Below is a small trained network, with its code and all its weights. Each question gives an input and a target symbol and asks what happens when units are switched off, that is, made to give their printed mean instead of their output.

import numpy as np


def w(rows, s, z=0):
    codes = np.array(rows[::2]) - 128.0
    scale = np.full(codes.shape[1], s)
    scale[-1] = z or s
    return codes * scale


def norm(h):
    return h / np.sqrt((h * h).mean(-1, keepdims=True) + 1e-5)


def f(y):
    return y / 2 * (1 + np.tanh(0.7978845608 * (y + 0.044715 * y**3)))


def softmax(a):
    e = np.exp(a - a.max(-1, keepdims=True))
    return e / e.sum(-1, keepdims=True)


def log_softmax(a):
    a = a - a.max(-1, keepdims=True)
    return a - np.log(np.exp(a).sum(-1, keepdims=True))


def net(x, mask):
    ids = ['αβγδεηλξπσφψω'.index(c) for c in x.split()]
    T = len(ids)
    res = E[ids] + P[:T]
    u = 0
    for l in range(2):
        r = norm(res)
        for j in range(2):
            rows = slice(2 * j, 2 * j + 2)
            q, k, v = (r @ M[l][rows].T for M in (Q, K, V))
            z = softmax(np.where(np.tri(T) > 0, q @ k.T / 2**0.5, -1e9)) @ v
            o = O[l][rows]
            res = res + np.where(mask[u + j], z, o[:, -1]) @ o[:, :-1]
        u += 2
        y = f(norm(res) @ A[l][:, :-1].T + A[l][:, -1])
        res = res + np.where(mask[u : u + 4], y, B[l][:, -1]) @ B[l][:, :-1]
        u += 4
    return log_softmax(norm(res)[-1] @ U[:, :-1].T + U[:, -1])


Q, K, V, O, A, B = {}, {}, {}, {}, {}, {}
E = w([
[141,95,145,151,170,137,122,103,117,138,116,123],'α',
[143,142,104,154,91,118,131,131,156,136,88,121],'β',
[84,117,113,164,131,143,123,140,124,151,76,138],'γ',
[110,104,92,140,106,140,145,149,125,115,135,88],'δ',
[94,119,164,115,130,131,152,151,111,121,82,148],'ε',
[145,107,154,107,135,100,120,133,117,167,108,147],'η',
[137,120,145,127,164,140,144,129,120,110,153,98],'λ',
[139,138,146,143,87,113,113,130,159,126,91,116],'ξ',
[135,115,72,134,164,131,146,127,115,144,107,146],'π',
[167,110,125,154,136,113,108,115,142,168,121,100],'σ',
[156,142,133,117,119,126,157,139,137,88,138,90],'φ',
[111,82,169,122,107,126,130,141,110,142,139,113],'ψ',
[59,161,152,79,163,252,139,101,223,231,190,135],'ω',
],0.031)
P = w([
[131,120,127,134,121,142,166,84,144,119,162,155],'0',
[159,71,106,103,112,150,146,140,138,124,131,167],'1',
[166,117,133,162,115,135,180,133,121,162,141,136],'2',
[186,183,129,143,102,185,100,134,63,131,159,145],'3',
[105,75,125,109,155,95,84,148,168,76,139,138],'4',
[131,151,138,209,104,116,143,109,142,113,202,214],'5',
[145,100,105,70,145,162,121,119,99,126,94,82],'6',
[100,87,144,174,167,72,140,150,194,106,171,158],'7',
[188,141,125,108,76,223,101,89,99,116,138,158],'8',
[104,73,110,47,161,136,68,114,178,101,88,82],'9',
[105,203,142,209,100,106,184,56,96,129,178,173],'10',
[93,179,113,88,108,141,138,8,77,110,104,79],'11',
[123,26,125,176,184,119,199,128,175,118,183,159],'12',
[126,74,138,184,156,179,195,91,117,153,126,118],'13',
],0.016)
Q[0] = w([
[112,76,129,152,149,71,160,154,212,109,152,172],'L0H1',
[158,127,154,188,96,156,208,103,116,157,149,166],'L0H1',
[132,8,131,116,178,84,176,166,206,102,60,91],'L0H2',
[94,147,131,180,164,29,65,170,165,59,209,217],'L0H2',
],0.014)
K[0] = w([
[133,162,141,185,101,116,169,110,91,144,164,158],'L0H1',
[118,164,121,77,98,172,113,50,100,146,120,118],'L0H1',
[89,145,131,180,135,7,160,106,88,116,139,114],'L0H2',
[179,136,141,182,113,155,131,183,99,129,148,172],'L0H2',
],0.019)
V[0] = w([
[115,136,152,107,216,164,193,135,91,37,78,163],'L0H1',
[170,196,166,54,111,73,111,105,125,162,106,206],'L0H1',
[220,175,1,155,232,128,131,102,157,129,126,142],'L0H2',
[136,201,36,73,80,145,180,211,186,80,120,121],'L0H2',
],0.0092)
O[0] = w([
[73,157,144,151,143,29,66,173,192,142,130,49,94],'L0H1',
[148,133,136,7,101,96,69,158,141,134,77,92,69],'L0H1',
[135,157,165,109,215,112,155,167,91,119,74,60,62],'L0H2',
[102,61,97,105,157,87,197,172,238,113,91,142,3],'L0H2',
],0.015,0.011)
A[0] = w([
[108,121,83,100,167,217,78,121,169,205,146,76,210],'L0N1',
[152,91,123,163,136,136,78,67,130,146,129,62,240],'L0N2',
[41,155,133,191,254,42,152,207,178,114,137,52,71],'L0N3',
[65,80,116,131,50,127,194,112,64,91,118,67,254],'L0N4',
],0.0077,0.005)
B[0] = w([
[107,150,157,100,104,89,166,97,140,106,150,182,181],'L0N1',
[150,127,164,112,140,89,130,193,96,110,105,200,255],'L0N2',
[119,86,165,120,8,123,170,117,78,153,107,161,212],'L0N3',
[179,114,169,157,176,102,92,132,168,138,97,161,232],'L0N4',
],0.015,0.0077)
Q[1] = w([
[33,173,70,98,154,180,130,129,134,146,145,76],'L1H1',
[98,144,56,73,213,164,90,187,169,88,137,73],'L1H1',
[147,155,137,121,136,132,114,138,125,26,220,109],'L1H2',
[125,177,3,92,45,103,143,172,37,101,88,111],'L1H2',
],0.011)
K[1] = w([
[202,45,162,158,113,82,106,215,95,32,123,129],'L1H1',
[199,89,114,166,50,70,204,204,70,119,114,131],'L1H1',
[119,110,143,120,156,164,107,224,132,226,135,191],'L1H2',
[254,55,125,131,134,46,133,181,83,139,205,118],'L1H2',
],0.0079)
V[1] = w([
[101,166,247,83,157,179,160,133,192,171,163,172],'L1H1',
[107,205,111,83,143,171,195,156,167,213,209,93],'L1H1',
[149,127,177,63,173,82,183,94,143,109,243,124],'L1H2',
[200,151,113,144,98,89,139,157,130,34,148,115],'L1H2',
],0.011)
O[1] = w([
[126,83,199,117,212,22,152,53,96,33,217,216,255],'L1H1',
[128,89,225,120,158,48,178,69,108,184,134,144,111],'L1H1',
[92,96,112,170,11,144,121,89,67,7,159,95,156],'L1H2',
[174,75,140,97,150,108,103,104,194,96,125,61,103],'L1H2',
],0.012,0.0088)
A[1] = w([
[179,63,90,113,143,173,147,76,93,88,108,160,202],'L1N1',
[164,133,173,75,189,102,183,190,116,95,40,41,16],'L1N2',
[69,86,122,36,176,59,234,113,130,110,71,106,253],'L1N3',
[72,79,124,103,168,91,254,126,250,149,167,145,195],'L1N4',
],0.009,0.0028)
B[1] = w([
[104,184,172,85,144,62,202,126,175,141,109,122,254],'L1N1',
[47,170,121,104,180,166,160,120,124,217,176,148,150],'L1N2',
[132,119,144,91,116,180,12,98,169,250,151,81,188],'L1N3',
[167,142,97,162,157,130,42,64,109,12,119,74,188],'L1N4',
],0.014,0.008)
U = w([
[112,155,116,166,172,121,52,129,49,104,181,55,92],'α',
[153,119,105,86,201,157,94,99,164,165,155,111,218],'β',
[138,141,148,173,197,119,120,206,177,155,135,193,79],'γ',
[165,88,104,199,165,143,165,118,146,87,119,103,160],'δ',
[96,186,148,104,129,66,91,202,198,113,159,142,213],'ε',
[151,134,131,2,93,91,75,142,84,109,108,139,43],'η',
[118,82,171,159,75,70,185,171,79,112,106,129,63],'λ',
[192,118,159,77,124,83,177,159,198,131,119,170,166],'ξ',
[83,133,148,102,120,135,151,129,120,221,131,97,199],'π',
[188,108,159,97,153,190,208,97,60,116,74,126,63],'σ',
[167,59,142,123,89,148,113,103,139,105,91,54,252],'φ',
[127,120,120,120,83,213,130,68,129,153,206,155,110],'ψ',
[149,124,155,113,126,120,146,138,144,103,163,107,51],'ω',
],0.0087,0.0027)

Each question gives the input, a string of symbols that net reads in full, and the target symbol t.
The units are the heads (2 rows each of Q, K, V and O) and the neurons (one row each of A and B). Each row of codes is followed by its name. A weight is (code - 128) times the scale printed after its matrix; where a second scale follows, it is the last column's (O, A, B and U).
mask holds one flag per unit, layer by layer, with each layer's heads first. A switched-off unit (its flag False) gives its mean, the last column of its rows in O or B, instead of its output. The means were averaged over made-up inputs and are rounded, as every weight is.
A unit's drop is (log p(t) with every unit on - log p(t) with that unit switched off) / (log p(t) with every unit on - log p(t) with every unit switched off).
The circuit of an input: a set's keep is (log p(t) with only the set's units on - log p(t) with every unit switched off) / (log p(t) with every unit on - log p(t) with every unit switched off). Starting from all 12 units, units are removed one at a time, each time the one whose removal leaves the highest keep (on an exact tie, the one counted first), for as long as the keep stays at least 0.8.
circuit, biggest first: the units of the circuit, biggest drop first
unit that matters most: the unit with the biggest drop
top k neurons: the k neurons with the biggest drops, biggest first
k most important neurons of layer l: the k neurons of layer l with the biggest drops, biggest first
drop when u is switched off: that unit's drop, to one decimal
input ψ ψ ψ η ψ ψ σ ψ λ ψ σ σ φ, target σ: circuit, biggest first -> L0H1, L0H2
input σ ψ η, target σ: circuit, biggest first -> L0H1, L0H2
input ψ π ψ α β β ψ α π γ γ α ψ λ, target α: unit that matters most -> L0H2
input σ ψ ψ ψ α γ ψ π γ π ψ ξ, target π: circuit, biggest first -> L0H2, L1N2, L1N3
input σ ψ α, target σ: circuit, biggest first -> L0H1, L0H2
input φ ψ δ ψ ψ σ σ σ η, target σ: circuit, biggest first -> L0H2, L0H1
input σ η λ α ψ ψ π δ ψ δ η σ, target δ: circuit, biggest first -> L0H1, L0H2, L1N4
input ψ α β λ, target α: circuit, biggest first -> L0H1, L0H2
input ψ ψ λ ψ λ β ψ, target λ: circuit, biggest first -> L0H1, L0N3, L0H2
input σ ψ α λ α σ, target λ: circuit, biggest first -> L0H2, L0H1, L0N3
input δ σ α φ ψ ψ, target φ: 2 most important neurons of layer 1 -> L1N4, L1N3
input ξ π ψ π, target π: circuit, biggest first -> L0H2, L0N3, L1N2, L1N3
input ψ ψ φ γ σ β, target γ: circuit, biggest first -> L0H2, L1H2, L0N3, L1H1
input ψ α ε, target ψ: circuit, biggest first -> L0H2
input γ ψ φ σ η γ ψ λ ψ ψ λ λ σ, target λ: circuit, biggest first -> L0H1, L0N3, L0H2, L1N3
input ψ ψ ψ η β δ α σ, target δ: circuit, biggest first -> L0H2, L0H1, L1N4
input ε ψ ψ ψ ψ ξ φ φ ψ λ, target φ: top 2 neurons -> L0N3, L1N4
input α λ φ δ φ φ λ ε ψ, target λ: circuit, biggest first -> L0H2, L0H1, L0N3
input λ ψ ψ σ σ σ σ ψ π ψ ψ, target π: top 3 neurons -> L1N2, L0N3, L1N3
input ξ λ ψ λ φ ψ ψ φ λ ψ, target φ: top 3 neurons -> L0N3, L1N4, L1N3
input ψ ψ ψ ψ ψ φ ξ ψ π π δ, target π: 2 most important neurons of layer 1 -> L1N2, L1N3
input φ σ φ π α ψ α σ γ π α, target γ: most important neuron of layer 1 -> L1N4
input ψ ψ η ε ψ φ η λ, target φ: 2 most important neurons of layer 1 -> L1N4, L1N3
input α β σ π ψ ψ ψ ψ γ ψ φ ψ α, target φ: top 3 neurons -> L0N3, L1N4, L1N3
input δ ψ ψ η σ ψ, target η: drop when L0H1 is switched off -> 1.2
input ψ β ψ η λ φ, target η: drop when L0H1 is switched off -> 1.2
input π ψ σ α φ α σ ψ π ψ, target ψ: drop when L1H1 is switched off -> 0.2
input ψ σ σ, target ψ: drop when L0H2 is switched off -> 1.4
